What each symbol does to the nodes:
at | φ λ ξ ζ
lp | hg qq lq gq
nh | mt sq gz jh
ll | pm fq fz mf
nf | ms bp hd mh
sm | qj pb dt rn
zs | zt bb mn qb
lh | zc mg zz hg
jh | sq jn nh dd
sz | jr dc tm ms
bg | ls pj zp pp
fr | zp bg zb tz
jq | jh dd sr bz
rh | hj rp cn ch
zl | pn cr dc nt
hj | rl tr ld rp
fs | lc bq zg hh
mz | ff qr cl pc
sb | jd qh rg lm
dd | jn lq jh rj
zc | hq fz tq mg
pq | cd cp pc zm
ns | cc zb rn bs
cl | ql ff hf mz
fz | mp pm hq ll
nm | lz lt dz jb
pm | cg sc mp fq
fq | sc lb pm tm
ql | sf sg gt ff
jl | cn rh pp dg
rd | bm sj qb pn
gj | zg fs qh mt
jt | hb pf zm gt
qh | gq zg jd gj
gs | bt bc rp qm
zp | ds ls zj bg
dt | mc qj rc sm
bq | tp td lc tq
bl | nt dh bp cg
dr | qd gf fh zj
hm | bn fm dj rr
zg | ng lc gq fs
bt | zm jt tr bc
gz | gj mt lm nh
hq | mh mp td fz
gt | pf sf jt ql
qj | dq fh mc pb
qr | sr jq ff cd
dc | rd pn jr zl
zm | cp hb pq jt
pc | qr cd mz pq
jn | zz lh sq lq
lz | hf cl qm lt
mr | hn fj pz zt
rg | rj jd bz sb
pp | pj cn bg jl
ch | rp gs rh cz
zt | fj gn mr bb
cf | jg rz gn nq
hd | sz ms md nf
gq | qq ng lp zg
zb | zj zp cc fr
gn | rr jg fj cf
mh | bp bl nf mp
cp | bz rg cd hb
hn | dj hm tb fj
qq | qn pr hg ng
hf | gt ql bc cl
pr | mf md qn cq
tr | pq zm rl bt
gp | fr tz bs gh
ld | bd rl jb hj
qb | bb bm zs rd
dh | pz mr nt mn
qd | ch cz dg gf
dg | rh ch jl qd
dj | sd bn nz hm
rj | lq lp dd jd
rn | pb cc sm ns
lq | lh hg jn lp
sr | nh jh sg jq
sg | gz nh sf sr
bn | bs gp sd fm
cc | dr zj pb zb
lt | cl mz lz bd
qn | ll mf mg pr
jm | rn ns jj sd
zz | tq zc hh lh
pn | sj nc rd cr
cg | dh mn bl sc
cr | nc tb pn pz
zj | gf ds dr zp
ff | sg sr ql qr
fj | hm rr hn gn
jr | qb rd lb dc
bs | zb fr ns gp
tm | lb jr fq sz
hh | bq tq fs zz
cq | md hd pr tp
md | tm sz mf hd
mp | bl cg mh pm
sd | ns bs jm bn
ds | dz nm gf ls
pz | tb hn cr mr
mc | ht dq gh qj
mf | fq tm ll md
sc | mn zs cg lb
jb | lt bd nm ld
mn | mr zt dh zs
pb | fh dr qj cc
nc | qc nz sj tb
ht | pp jl tz dq
lm | qh gj sb gz
sq | hh zz mt jn
tq | td hq bq zc
nz | jm sd qc dj
cz | gs qm ch dz
nq | rz jj cf qc
qm | bc hf gs lz
hg | mg qn lh qq
dq | jl dg ht fh
tz | bg pp fr ht
td | nf mh tp hq
sf | lm gz pf sg
rz | dt sm jg jj
mg | fz ll zc qn
lc | cq tp ng bq
bm | cf nq bb sj
hb | rg sb cp pf
bb | gn cf zt bm
fh | dg qd dq dr
rr | fm rc hm jg
rp | tr bt hj gs
tp | hd nf cq td
gf | cz dz qd ds
lb | zs qb sc jr
tb | nz dj nc hn
bp | zl nt ms bl
rc | gh mc fm dt
rl | pc pq bd tr
jd | lp gq rj qh
bd | mz pc lt rl
bc | jt gt bt hf
pj | jb ld ls cn
jj | sm rn rz jm
cn | ld hj pj rh
pf | sb lm hb sf
dz | qm lz cz nm
jg | rc dt rr rz
sj | nq qc bm nc
ng | pr cq qq lc
nt | cr pz zl dh
ls | nm jb ds pj
ms | dc zl sz bp
qc | jj jm nq nz
fm | gp gh bn rc
bz | dd rj jq rg
gh | tz ht gp mc
mt | fs hh gj sq
cd | jq bz qr cp

In the rows, 154 means zero.

The rows follow the links: the fewer symbols apart two nodes are, the more alike their rows tend to be.

Each row is also shifted at random along 6 hidden directions that mean nothing.

Rows with their nodes:
142 131 149 159 153 169 132 159 160 144 179 156 169 172 174 158 157 180 167 145 159 149 175 158 115 149 124 147 164 133 155 136 175 132 138 147 142 137 153: fj
162 151 154 148 155 171 164 146 165 150 114 155 148 140 142 122 145 141 136 138 151 145 96 159 194 147 168 149 124 158 149 162 142 155 123 172 162 174 140: lm
180 172 154 153 169 125 151 127 151 177 177 160 146 154 137 140 155 148 133 144 157 142 183 154 133 134 189 146 168 209 149 170 176 162 133 197 152 129 150: rd
228 149 138 147 162 157 136 133 166 175 146 132 172 164 123 130 142 165 144 137 149 121 107 157 168 171 146 173 137 180 143 205 152 182 137 152 143 172 130: fr
242 167 164 144 167 129 142 135 146 178 159 152 143 141 147 162 158 135 138 145 157 147 176 154 150 164 195 156 203 193 149 165 169 162 174 213 151 131 137: sj
102 151 156 171 149 164 179 154 145 117 156 173 144 156 171 155 156 143 166 157 157 166 189 156 146 98 173 136 154 130 162 116 134 130 125 171 166 153 186: nh
127 155 142 152 153 154 161 140 140 152 146 147 158 158 139 147 153 145 165 151 152 155 133 156 168 156 171 151 154 150 155 173 134 167 141 149 160 171 151: pc
155 181 144 153 148 148 150 148 148 164 143 135 159 159 147 161 162 147 162 182 154 162 134 139 196 165 163 159 114 150 159 135 127 147 185 122 153 176 148: lt
150 166 153 179 152 148 140 169 167 141 144 146 167 157 162 176 150 148 156 160 158 150 177 153 187 131 164 176 180 126 151 128 131 137 195 194 139 162 163: zj
113 162 138 166 147 146 167 136 118 133 185 152 158 179 160 174 165 148 191 176 157 168 210 147 128 119 177 139 165 136 165 133 123 146 146 135 162 156 184: rl
100 136 152 154 163 158 133 155 160 165 129 127 167 149 146 176 135 151 140 147 153 152 141 154 182 183 165 180 208 162 136 182 130 178 196 205 155 166 134: cz
77 105 167 135 155 181 163 174 152 150 155 162 146 144 172 162 146 173 152 144 150 171 146 161 111 194 115 147 178 152 150 181 174 174 142 131 173 145 153: bq
234 125 146 149 160 163 140 142 152 154 152 143 169 160 140 151 141 158 160 123 151 126 140 169 138 169 152 172 208 155 142 210 154 185 140 185 146 160 140: qj
179 136 153 137 154 161 163 144 134 156 139 141 153 149 143 165 149 143 163 153 148 157 135 155 156 188 162 163 184 157 150 196 133 189 165 146 169 173 148: cl
152 145 169 143 152 158 167 180 167 164 156 169 143 141 157 150 154 169 144 153 150 160 139 159 136 188 115 157 140 163 156 178 186 172 157 115 158 147 156: mp
136 150 154 155 155 170 163 138 148 133 136 168 145 149 162 128 157 138 152 137 159 155 140 160 164 114 187 123 141 141 157 118 149 122 103 189 162 151 149: lp
153 197 163 136 159 122 165 151 158 200 145 159 134 133 128 132 163 142 125 164 152 164 113 149 185 190 170 147 110 204 157 174 179 171 170 132 159 150 132: td
148 147 167 158 149 166 156 187 182 148 148 173 151 144 169 144 154 170 144 146 154 154 138 162 153 157 115 156 133 134 156 141 183 139 150 139 146 146 157: bl
173 120 165 125 157 180 162 149 147 159 139 157 139 139 158 142 151 156 146 141 149 158 117 157 135 191 142 140 152 170 151 179 168 172 128 139 174 153 136: qq
227 136 164 118 159 163 169 136 135 171 149 158 133 138 145 135 157 149 148 144 146 155 119 156 129 195 153 137 146 189 155 194 175 183 124 127 175 150 136: mg
161 124 153 149 161 175 126 150 163 153 104 128 168 141 150 163 134 138 142 124 154 140 107 165 199 181 175 174 218 137 136 175 128 163 176 233 151 174 116: dz
164 146 133 159 147 167 134 154 162 153 183 147 181 186 154 140 159 193 176 155 154 140 141 154 126 158 101 153 107 133 159 153 171 144 129 86 135 157 152: fm
166 182 149 154 171 112 145 115 143 187 186 154 149 161 129 140 158 145 132 147 159 142 191 151 134 133 203 143 171 221 149 171 174 163 135 204 150 125 144: zt
135 189 148 172 150 130 131 168 168 166 157 150 169 161 153 160 163 154 157 159 163 155 157 156 187 154 160 163 156 132 158 127 162 129 194 167 126 150 144: sd
215 171 155 137 154 140 181 124 120 156 178 173 130 153 151 138 174 136 167 161 156 163 175 152 120 138 186 119 137 179 169 148 168 151 113 132 168 138 163: qn
194 144 148 151 148 176 140 151 151 144 133 134 164 158 164 167 153 151 167 165 153 152 134 146 181 164 149 162 145 126 155 134 125 142 174 143 154 175 144: ld
170 194 144 168 142 137 166 142 131 138 152 155 152 161 155 160 172 125 181 177 159 166 169 148 189 119 199 141 140 123 170 105 121 124 166 152 152 166 168: hf
125 163 140 166 152 141 142 158 159 164 187 148 174 179 146 160 156 179 167 164 155 149 173 153 133 157 126 165 143 153 156 167 163 162 162 117 138 152 164: rn
165 156 169 149 146 151 184 176 138 146 148 156 138 138 162 193 155 139 167 184 147 177 178 146 159 175 151 171 176 146 160 165 128 180 205 126 174 168 182: qr
199 144 149 155 157 166 138 147 162 155 140 134 167 159 150 161 143 158 151 154 152 137 141 149 174 157 151 174 158 154 146 162 133 161 169 167 150 170 146: dg
191 153 165 157 144 153 180 167 125 125 147 161 140 144 173 196 162 124 184 170 154 176 195 154 155 151 179 160 209 117 164 141 121 157 193 162 167 162 183: zm
164 163 153 149 159 134 135 158 159 185 170 141 162 158 143 168 154 165 149 161 154 153 157 151 147 195 140 171 171 174 150 182 170 175 193 142 143 147 141: rz
139 155 143 163 160 145 127 141 156 159 167 151 170 168 151 144 158 158 156 130 163 142 159 165 145 142 170 143 185 147 150 148 172 136 135 200 135 137 134: qc
123 165 148 148 163 128 176 130 130 171 151 148 146 148 120 153 148 129 147 150 149 156 155 157 160 162 202 157 192 195 147 212 135 202 152 183 171 164 154: ql
167 152 166 150 148 164 176 168 155 142 126 159 140 136 159 161 150 138 151 161 150 164 141 154 179 155 158 162 150 143 155 154 135 162 168 152 168 171 166: jq
91 190 132 185 147 135 148 153 163 152 192 147 176 190 149 158 158 177 167 187 159 151 197 138 154 107 138 163 96 151 161 120 139 134 159 111 138 160 184: fh
88 150 159 153 148 170 157 166 161 144 142 168 149 148 171 139 160 156 153 148 158 167 131 159 161 151 147 131 129 129 160 119 167 124 134 147 157 149 148: lc
114 140 141 170 153 170 135 159 171 144 155 138 179 172 156 158 142 176 157 154 155 141 153 152 160 140 128 171 144 137 148 148 137 147 155 152 144 167 157: pp
191 199 149 153 153 118 183 127 121 162 159 155 136 151 131 157 167 118 163 178 153 164 175 144 175 137 213 149 149 180 163 161 126 170 166 150 167 164 169: gt
101 169 154 152 154 131 165 153 135 170 156 140 150 152 141 184 153 141 158 180 151 173 173 144 166 180 173 168 180 173 153 180 129 186 203 146 168 165 162: bc
112 159 159 168 160 151 126 167 185 157 140 159 163 148 163 144 150 156 132 130 163 146 145 164 180 141 161 154 170 141 148 125 174 121 159 218 132 139 132: mr
144 163 137 168 156 147 147 129 142 147 174 139 167 178 149 163 153 157 167 170 156 147 191 143 147 119 170 156 148 162 154 138 127 147 149 157 153 159 168: ls

From each start, follow one symbol. Which node do you reach?
Answer with the node's name.
new walk
170 163 165 164 136 156 189 179 134 118 158 169 139 150 180 191 166 139 186 191 152 181 204 144 151 133 152 157 154 114 172 115 124 143 188 115 169 164 203
λ
rg
new walk
122 126 163 143 163 170 149 172 186 170 139 162 156 141 144 125 138 177 124 118 150 141 101 171 145 188 116 160 153 170 141 204 193 178 126 160 151 150 131
ζ
bl
new walk
83 140 138 174 152 160 128 160 160 140 184 157 179 183 169 154 158 180 174 139 162 149 178 165 121 134 132 144 171 117 156 130 172 124 132 159 132 138 154
ζ
rr
new walk
149 125 153 148 153 172 145 154 143 144 135 136 161 153 161 179 146 147 166 150 152 158 146 156 162 178 158 165 204 133 148 168 128 167 177 174 161 169 145
ζ
lz
new walk
109 145 164 134 161 151 169 145 140 171 159 158 136 141 148 154 152 150 140 157 150 168 156 150 131 178 162 142 160 195 151 180 165 178 146 149 177 144 150
ζ
qq
new walk
164 153 148 172 151 159 123 158 163 135 150 159 172 163 172 148 162 152 167 127 166 144 154 170 167 128 167 142 186 100 157 106 166 103 144 209 126 141 136
ξ
qc
new walk
137 163 174 162 151 147 180 173 149 137 130 166 133 129 166 180 151 122 150 164 154 174 180 153 181 140 187 162 191 143 156 138 130 154 190 195 169 158 176
ξ
rg
new walk
92 169 144 165 154 147 169 145 152 146 139 158 154 155 137 132 151 138 151 146 154 155 136 161 182 126 185 146 143 151 154 158 135 154 128 176 157 168 156
ζ
pf
new walk
50 222 129 182 141 128 160 149 158 156 155 154 165 176 140 130 170 147 163 185 161 167 137 142 215 108 175 138 58 132 170 95 130 112 150 112 141 175 164
ζ
zm
new walk
146 189 165 159 158 125 155 163 171 178 173 163 144 148 151 158 159 160 132 176 156 160 184 142 154 150 150 160 124 192 156 141 176 150 180 144 149 136 164
ξ
dh
new walk
141 150 176 139 157 146 167 174 151 167 140 168 133 125 159 164 155 139 141 146 153 172 146 162 154 194 162 153 196 161 152 175 175 172 180 174 165 142 145
ζ
td
new walk
190 128 189 145 148 168 169 205 161 138 136 178 133 121 186 184 154 147 156 146 152 173 163 168 141 190 129 164 214 119 156 158 177 159 194 166 160 142 164
ξ
nf
new walk
134 157 158 153 151 163 174 158 158 147 136 158 146 145 150 146 150 148 148 161 150 159 133 152 175 148 154 155 124 155 155 156 139 161 148 139 167 172 163
ζ
rg
new walk
97 148 145 159 159 155 117 169 183 176 146 139 179 161 144 144 146 176 142 132 157 142 110 166 174 189 127 168 163 142 144 174 175 155 168 167 130 156 119
ξ
rz
new walk
128 178 146 155 154 137 168 142 142 164 141 148 151 151 130 148 155 133 153 159 153 159 137 154 186 155 188 155 151 165 155 172 133 171 161 161 161 171 152
ζ
gt
